Here is a tiny trained network, its code and every weight. The questions are about switching its units off for an input and a class, where a switched-off unit gives its printed mean instead of its output.

import numpy as np


def w(rows, s, z=0):
    codes = np.array(rows[::2]) - 128.0
    scale = np.full(codes.shape[1], s)
    scale[-1] = z or s
    return codes * scale


def f(y):
    return np.maximum(y, 0)


def log_softmax(a):
    a = a - a.max(-1, keepdims=True)
    return a - np.log(np.exp(a).sum(-1, keepdims=True))


def net(x, mask):
    res = np.array(x, float).reshape(1, 3) / 4 @ E
    y = f(res @ A[0][:, :-1].T + A[0][:, -1])
    res = res + np.where(mask, y, B[0][:, -1]) @ B[0][:, :-1]
    return log_softmax(res[-1] @ U[:, :-1].T + U[:, -1])


A, B = {}, {}
E = w([
[197,218,173,129,128,85,83,27,101,113],'x0',
[255,108,33,116,164,108,189,130,94,165],'x1',
[105,61,147,106,53,28,181,56,198,139],'x2',
],0.012)
A[0] = w([
[96,48,130,88,146,158,139,179,126,152,80],'n0',
[238,115,58,83,193,79,202,108,76,165,29],'n1',
[32,148,170,122,147,128,51,139,115,115,107],'n2',
[166,211,152,137,102,109,81,13,98,123,89],'n3',
[210,112,113,118,127,157,211,126,92,185,164],'n4',
[111,81,135,83,47,32,174,84,196,143,77],'n5',
[71,164,180,122,88,157,108,144,162,86,90],'n6',
[24,50,67,138,114,165,212,235,155,168,101],'n7',
[98,71,101,131,155,151,136,194,179,126,100],'n8',
[60,149,185,167,97,168,46,104,190,118,68],'n9',
[82,119,113,146,141,140,149,207,147,140,84],'n10',
[125,54,144,74,69,12,184,53,226,161,96],'n11',
[183,180,90,177,164,178,102,211,52,75,79],'n12',
[120,97,152,173,143,128,170,176,126,140,104],'n13',
[71,146,142,125,99,175,112,98,123,140,68],'n14',
[154,93,72,97,136,127,105,105,87,177,225],'n15',
[66,137,158,110,121,149,63,116,157,157,250],'n16',
[51,120,177,158,62,148,79,145,115,70,61],'n17',
[92,135,196,163,130,114,93,141,147,109,56],'n18',
[159,224,155,146,173,61,72,11,93,117,81],'n19',
[191,104,87,131,139,109,169,163,112,189,50],'n20',
[142,207,138,158,223,234,12,234,52,133,95],'n21',
],0.011,0.017)
B[0] = w([
[146,153,116,60,90,146,84,186,103,83,167],'n0',
[202,81,40,112,209,85,205,91,174,61,200],'n1',
[187,130,68,153,192,63,153,112,170,123,182],'n2',
[162,154,143,56,69,117,42,194,49,62,198],'n3',
[103,65,96,169,189,77,112,45,174,83,211],'n4',
[55,186,143,147,84,173,212,193,129,203,220],'n5',
[178,94,67,139,183,103,177,79,118,99,171],'n6',
[194,155,172,19,93,128,22,183,40,90,236],'n7',
[176,157,180,103,75,100,100,106,58,44,178],'n8',
[203,114,57,91,222,117,218,128,167,80,180],'n9',
[152,154,115,91,89,112,99,163,104,111,164],'n10',
[66,212,170,207,66,177,215,177,114,188,253],'n11',
[96,179,163,151,108,145,194,157,149,183,203],'n12',
[160,176,146,121,119,130,93,131,125,112,150],'n13',
[173,116,111,105,147,111,175,151,92,117,143],'n14',
[83,53,184,174,179,74,61,55,174,142,219],'n15',
[80,1,143,197,167,79,55,11,202,162,235],'n16',
[198,115,80,99,191,115,195,110,175,70,173],'n17',
[179,119,73,91,177,109,169,159,127,135,150],'n18',
[191,130,171,39,46,145,40,208,39,30,207],'n19',
[201,123,70,104,217,109,172,144,170,74,163],'n20',
[46,175,170,202,47,167,213,240,125,243,252],'n21',
],0.0093,0.021)
U = w([
[95,162,134,166,90,126,190,152,133,193,116],'0',
[156,143,133,71,99,117,50,144,87,100,130],'1',
[157,114,95,131,216,109,168,110,167,113,79],'2',
[60,72,155,193,139,110,8,57,178,176,253],'3',
[91,153,69,121,118,163,105,113,123,144,96],'4',
[138,140,119,122,118,186,113,98,132,142,100],'5',
],0.016,0.012)

Each question gives the input, the list of numbers given to net, and the class t.
The units are the neurons (one row each of A and B). Each row of codes is followed by its name. A weight is (code - 128) times the scale printed after its matrix; where a second scale follows, it is the last column's (A, B and U).
mask holds one flag per neuron, in row order. A switched-off neuron (its flag False) gives its mean, the last column of its row in B, instead of its output. The means were averaged over made-up inputs and are rounded, as every weight is.
A unit's drop is (log p(t) with every unit on - log p(t) with that unit switched off) / (log p(t) with every unit on - log p(t) with every unit switched off).
most important unit: the unit with the biggest drop
k most important neurons: the k neurons with the biggest drops, biggest first
drop of u: that unit's drop, to one decimal
input [-7,-8,-4], class 2: most important neuron	n9
input [-8,8,-2], class 1: 3 most important neurons	n7; n8; n0
input [6,-6,-6], class 0: 2 most important neurons	n21; n7
input [-4,7,-6], class 2: 2 most important neurons	n1; n11
input [5,2,-5], class 0: 3 most important neurons	n21; n7; n12
input [4,1,-1], class 1: 2 most important neurons	n19; n3
input [-3,0,-3], class 3: 2 most important neurons	n11; n5
input [4,-4,2], class 1: 4 most important neurons	n19; n3; n1; n15
input [7,7,3], class 1: 3 most important neurons	n19; n3; n16
input [0,-8,7], class 2: 3 most important neurons	n9; n21; n17
input [6,-7,3], class 2: 2 most important neurons	n9; n7
input [-7,0,-6], class 1: 2 most important neurons	n7; n11
input [7,6,-7], class 0: 3 most important neurons	n21; n12; n7
input [-3,0,2], class 3: most important unit	n19
input [-8,-5,-7], class 1: 4 most important neurons	n7; n11; n8; n5
input [1,-2,-1], class 3: drop of n15	0.0
input [7,-2,4], class 1: drop of n19	0.1
input [2,7,-7], class 0: drop of n12	9.2
input [-1,0,3], class 3: drop of n21	0.9
input [7,-7,8], class 0: most important unit	n11
